Group, then class:
[-10   1 -24 -11  -4   1  -6 -15 -26 -22   2  -7 -25  13 -12  11  -4  -1
  10 -15  -3   0   2   0  -9   2 -44  -6 -23   4  -6 -28   0  -8 -10]	<39> > <59>
[-10   1  -2   9   6   4   4  -3  -6  -9  17  -1  -8  -7  10   6  12  18
  31 -15  -2   5 -21   4   5   1 -29  -9  -3  -9  -2  -8  -1  -1 -19]	<37> > <52>
[-13  -2 -14 -10   0  13  14 -10 -14 -19  38  -3 -20 -14  21  -8  25  46
  25 -11   1   7 -58   1  -9  10 -59  -2 -16  -5  18 -28 -10  -6  -1]	<32> > <62>
[-18 -11 -13   8  -2   9  -9  15  -2 -24   6   4  -6 -12  25  16   7  15
  21 -23  -4   2  -8  -3   9  -2 -20 -36   0   5  -5 -17   4   3 -12]	<37> > <54>
[ -6 -19  -7 -11   1  13   6   9  19 -22  24  -8 -18 -14  27  -2  18  42
  28 -15  -3   2 -26   1  -5   2 -45 -13   4   5 -17 -12   5  10 -11]	<37> > <52>
[-18   0  -4   5   1  10  -3   4  -3 -13  16  -7 -13  -4   9   0  11  25
  26 -10  -1   6 -31   1  -3   2 -34 -12  -5  -4   3   2   2  -3 -12]	<37> > <52>
[-10   4  -4   8   3   4   3  -1   4  -1  32  -5 -13  -8  12  -4  22  32
  29 -17  -2   2 -30   0   0  -1 -38   0  15 -16  -4  -1   2   3 -22]	<37> > <52>
[ -8 -17 -15   0   1   9  -6  -5  -5 -26  16 -11 -28   5  12   1   6  10
  13 -14  -6   2 -22  -7 -10   9 -55  -7 -14  16 -15 -25   2  -5   4]	<39> > <50>
[ -1  -7  -8  -3  -4   6   7 -14 -11 -17  17  -7 -11   0   6  -4   4  16
  20  -7  -7  10 -46   1 -12   9 -36   3 -37   2  11  -4 -10  -3  10]	<41> > <51>
[-19  11 -11  -3  -9   6   5   1 -36  -6  21  -5 -23  -1   4   7  14  32
  26  -7  -2  12 -32   6  -3   4 -51  -2 -13 -14  20 -12  -6  -4 -10]	<32> > <58>
[ -9  -7  -9  -8  -7   6  13 -23  -1 -31  11  -8 -11  -8  13   2  15  44
  24  -9  -3   2 -33   3  -1   0 -22  -4 -18   8  -3  -8 -17   6   5]	<41> > <51>
[-10   8  -6  10   4   9   1  -6  -7  -5  24  -5 -10  -3  12   0  18  20
  34 -13  -1   6 -39   0   2   1 -21  -3   9 -15   3  -3   9  -3 -23]	<37> > <54>
[ -7  -7  -2 -24  -2  13  19   4   7 -13  13  -7   3 -11  16  -8  14  38
   6  -4  -1   1 -30   1  -7   3 -12  -2 -20   6   3  -2   2   6  11]	<32> > <62>
[ -9  -4  -9   8   4   9   5 -17  -1 -19  23  -6 -17  -4  21   0  18  39
  27 -23  -8   4 -29   1  -1  -2 -17  -4   1  -6  -9 -21   1  14 -24]	<37> > <54>
[ -3 -19 -18 -31  -3  10   7  11   6 -27  23 -14 -28   3  13  -4  11  14
  10 -15  -6   5 -26  -3 -18   0 -58  -7 -13   6 -16 -31  15   0  -4]	<39> > <50>
[ -8  -4  -6   6  -4   4  11 -34  -8 -14  28 -11 -11  -4  17  -6   8  27
  20  -1   3   9 -47  -7  -4   6 -29   7 -29   0   9  -2 -11   3  10]	<41> > <70>
[ -8  -6 -16  -4   0   6  25 -25 -15 -26  36  -9 -19 -11  13  -1  16  33
  31 -20  -5   9 -50   1 -10   8 -61   7 -32   1   9 -13  -4   7  -9]	<41> > <70>
[-26   6   1  18   5   4 -11  -1 -13 -13   6   1   0  -4  -1   9   7  20
  27 -10   0   8 -24   2   7   2   0 -17 -12  -3  12   0  -3 -10 -10]	<37> > <54>

Group and class of each row:
[ -1   5  -8  -4  -1   7   7   0   3   4  -5  -2   7   0  12  -2  -4  -6
  -1 -11  -7  -3  -3  -1   8  -5  -6   3   6  10  -1  -5 -11   4  10]	lt > L
[  3  -6   5   4  -3   5  -2   8  -8  -3  12   3   0   0   0   9 -13   1
  -4  -2   6   3   0   0  -1  -3   1  13  -2  -1  -6  -3  -1 -18  -5]	mt > Q
[-2  3 -5 -2 -4  1  6  7  4  2 -7 -2  9 -5  3 -2  1 -4 -2 -4 -2 -3  1  3
  2 -5  1 -5  3  6 -2 -2 -6  0 12]	lt > L
[  1   5   4   4  -2   4  -2   2   2   3  24  -1  -4   4  12  13 -20  -4
   4  -3   3  -1  -8   6  -2  -7  -4  19  -3   1  -7  -6   0 -11 -11]	mt > Q
[ 15   9  -3   0  -8  20  12  15  10  12  -5  12  21  -7  -1  -6  -3  -4
   2 -20   8  10   2   0   4 -15  -1 -15   8  16  -5  -8 -17  -5  18]	lt > V
[  6   4  10   1   4  -1  -1   4   3   4  18   0  -3   6   3   8 -12   0
   1   2   6   3  -7  10  -6  -4  -1   5  -5  -2  -2  -1   3  -6 -13]	mt > T
[  4  -1   1   3   4  12  -2   9  -3   3  10   6   5   4   1   8 -14  -2
  -1 -11   3   9  -4  11  -4  -3   1  11   3   7  -6  -6  -9 -13  -5]	mt > Q
[ 10   9  -7  -2 -16  16   8   7  16  17 -10   0   7  -7  13   0 -13  -6
   0  -9   2   0  -5   6   6 -14  -6  -6   0  11 -13  -9  -8  -3  12]	lt > V
[  3   6  -2   1  -2  11   5  -6  -7   7   1   0   0   4   8  -3  -1  -4
   1 -20   2   3   2  -9   4  -4  -7  -3   6   6  -2   3 -10  -1   5]	lt > L
[  1   2   6   9  -7   3  -3   6  -6  -1  28   6  -1   4   1  13 -13   1
   3  -8  10   5   3  -6  -6 -10   4  19  -3   4  -2  -6  -1 -20  -7]	mt > Q
[ 19  -3  10   4 -18  -3  13  30  17   1  13  12  37 -20 -25   1 -11   6
   6  16  14   8   6 -12   7 -13   2  -7  -6   7   6 -17  -8 -18  25]	Bb > E
[ 20  -6  16   4   2  19   6  19  -9   1  17  10  17 -10 -20   3 -12   6
  -9  -1  10  14   0  -7   8   1   1   9   4   8 -14 -10 -11 -24  -1]	mt > T
[ 13   0   7  -3   9   5   5  14   7  -6  24   4   4  -4  -2  12 -15  11
  -4   0   9   9   2 -12   1  -5  -4  19  -6  -3  -1  -8   0 -21   0]	mt > Q
[ 12  13  22   2  -5 -22  13  23  13   0  34   1  19 -11  -2   2  -3  -6
   6  15  16   0   0 -19  -2 -25   3   1 -14   3  10  -2   0 -12   5]	Bb > E
[  6  10   3   4  -4  -3  -1   0   4   7  28  -1  -3   2   7   8 -14  -3
   1  -1   4  -1  -9   3  -3 -11   2  13  -2   4  -1  -7  -5 -12  -9]	mt > Q
